Below is a small trained network, with its code and all its weights. Each question gives an input and a class and asks what happens when units are switched off, that is, made to give their printed mean instead of their output.

import numpy as np


def w(rows, s, z=0):
    codes = np.array(rows[::2]) - 128.0
    scale = np.full(codes.shape[1], s)
    scale[-1] = z or s
    return codes * scale


def norm(h):
    return h / np.sqrt((h * h).mean(-1, keepdims=True) + 1e-5)


def f(y):
    return y / 2 * (1 + np.tanh(0.7978845608 * (y + 0.044715 * y**3)))


def log_softmax(a):
    a = a - a.max(-1, keepdims=True)
    return a - np.log(np.exp(a).sum(-1, keepdims=True))


def net(x, mask):
    res = np.array(x, float).reshape(1, 7) / 4 @ E
    u = 0
    for l in range(2):
        y = f(norm(res) @ A[l][:, :-1].T + A[l][:, -1])
        res = res + np.where(mask[u : u + 5], y, B[l][:, -1]) @ B[l][:, :-1]
        u += 5
    return log_softmax(norm(res)[-1] @ U[:, :-1].T + U[:, -1])


A, B = {}, {}
E = w([
[106,104,139,147,135,126,112,129,112,126],'x0',
[172,96,43,150,200,143,102,161,110,173],'x1',
[126,111,136,128,121,139,168,140,121,145],'x2',
[54,86,11,117,53,60,123,133,151,123],'x3',
[136,126,138,123,121,116,135,133,116,149],'x4',
[126,126,131,129,126,124,105,144,120,114],'x5',
[246,84,213,202,108,165,83,131,200,132],'x6',
],0.011)
A[0] = w([
[178,36,8,107,240,181,87,153,103,209,172],'0.n1',
[95,125,220,141,113,143,149,150,193,64,143],'0.n2',
[175,22,89,213,20,25,145,183,240,113,2],'0.n3',
[96,230,147,94,214,149,198,143,1,123,121],'0.n4',
[102,54,103,95,88,40,167,158,119,68,101],'0.n5',
],0.0061,0.0062)
B[0] = w([
[162,154,59,153,123,123,140,209,99,131,253],'0.n1',
[193,167,96,146,69,79,151,80,117,106,191],'0.n2',
[111,222,104,147,85,223,64,71,8,174,179],'0.n3',
[119,183,102,157,89,190,13,82,78,127,222],'0.n4',
[135,88,103,65,85,119,113,115,158,119,161],'0.n5',
],0.012,0.0073)
A[1] = w([
[183,118,96,161,218,223,89,174,133,190,4],'1.n1',
[53,107,161,27,96,136,124,37,137,87,69],'1.n2',
[103,93,219,127,82,181,101,58,93,102,175],'1.n3',
[56,95,70,61,102,66,171,168,128,121,84],'1.n4',
[244,80,211,157,169,86,177,178,127,100,126],'1.n5',
],0.011,0.0019)
B[1] = w([
[73,33,181,140,120,151,88,119,74,153,254],'1.n1',
[112,92,205,103,98,168,45,28,175,163,196],'1.n2',
[133,229,71,73,101,45,229,109,144,134,229],'1.n3',
[102,65,146,138,193,63,222,189,189,102,191],'1.n4',
[199,123,183,133,201,181,132,166,253,94,223],'1.n5',
],0.012,0.0096)
U = w([
[129,224,127,85,66,111,125,43,111,138,254],'0',
[118,109,101,194,123,181,65,154,3,172,217],'1',
[205,193,191,155,141,135,188,118,221,96,14],'2',
[185,36,200,141,199,191,77,165,144,162,29],'3',
[54,58,167,89,118,73,159,80,212,132,101],'4',
[83,84,53,121,192,55,174,201,104,137,100],'5',
],0.017,0.0035)

Each question gives the input, the list of numbers given to net, and the class t.
The units are the neurons (one row each of A and B). Each row of codes is followed by its name. A weight is (code - 128) times the scale printed after its matrix; where a second scale follows, it is the last column's (A, B and U).
mask holds one flag per neuron, layer by layer. A switched-off neuron (its flag False) gives its mean, the last column of its row in B, instead of its output. The means were averaged over made-up inputs and are rounded, as every weight is.
A unit's drop is (log p(t) with every unit on - log p(t) with that unit switched off) / (log p(t) with every unit on - log p(t) with every unit switched off).
The circuit of an input: a set's keep is (log p(t) with only the set's units on - log p(t) with every unit switched off) / (log p(t) with every unit on - log p(t) with every unit switched off). Starting from all 10 units, units are removed one at a time, each time the one whose removal leaves the highest keep (on an exact tie, the one counted first), for as long as the keep stays at least 0.8.
circuit, biggest first: the units of the circuit, biggest drop first
unit that matters most: the unit with the biggest drop
top k neurons: the k neurons with the biggest drops, biggest first
top k neurons in layer l: the k neurons of layer l with the biggest drops, biggest first
drop when u is switched off: that unit's drop, to one decimal
input [4,-4,-5,6,-5,-2,-5], class 4: unit that matters most	1.n2
input [-8,-1,-1,5,4,7,-8], class 4: circuit, biggest first	1.n2, 0.n1, 1.n4
input [-3,-1,7,4,2,5,7], class 0: top 3 neurons	0.n3, 0.n1, 1.n3
input [-3,7,-1,1,8,5,5], class 1: top 2 neurons in layer 1	1.n4, 1.n2
input [-7,-1,-1,1,-7,-8,5], class 0: top 3 neurons	0.n3, 1.n5, 0.n1
input [-7,7,8,1,-8,-8,8], class 1: top 2 neurons in layer 0	0.n3, 0.n1
input [-2,1,-3,3,8,5,1], class 1: top 2 neurons	0.n3, 1.n3
input [-4,6,2,8,3,6,2], class 1: top 2 neurons	0.n3, 1.n3
input [-8,-6,8,1,-4,-8,-2], class 4: top 2 neurons	0.n3, 1.n4
input [-5,-1,7,3,1,0,-6], class 4: top 2 neurons in layer 1	1.n2, 1.n4
input [8,0,-8,-8,0,-7,2], class 2: top 2 neurons	0.n1, 1.n3
input [-1,0,-6,7,1,4,-6], class 4: top 2 neurons in layer 0	0.n1, 0.n5
input [-5,-5,1,6,-1,-7,-1], class 4: drop when 1.n4 is switched off	0.2
input [4,-5,-8,8,6,-5,2], class 0: circuit, biggest first	0.n3
input [-4,5,1,6,1,5,2], class 1: drop when 0.n3 is switched off	3.6
input [3,-2,-1,6,2,-4,2], class 0: drop when 0.n3 is switched off	4.3
input [6,-2,-7,6,-3,8,3], class 0: top 2 neurons in layer 0	0.n3, 0.n1
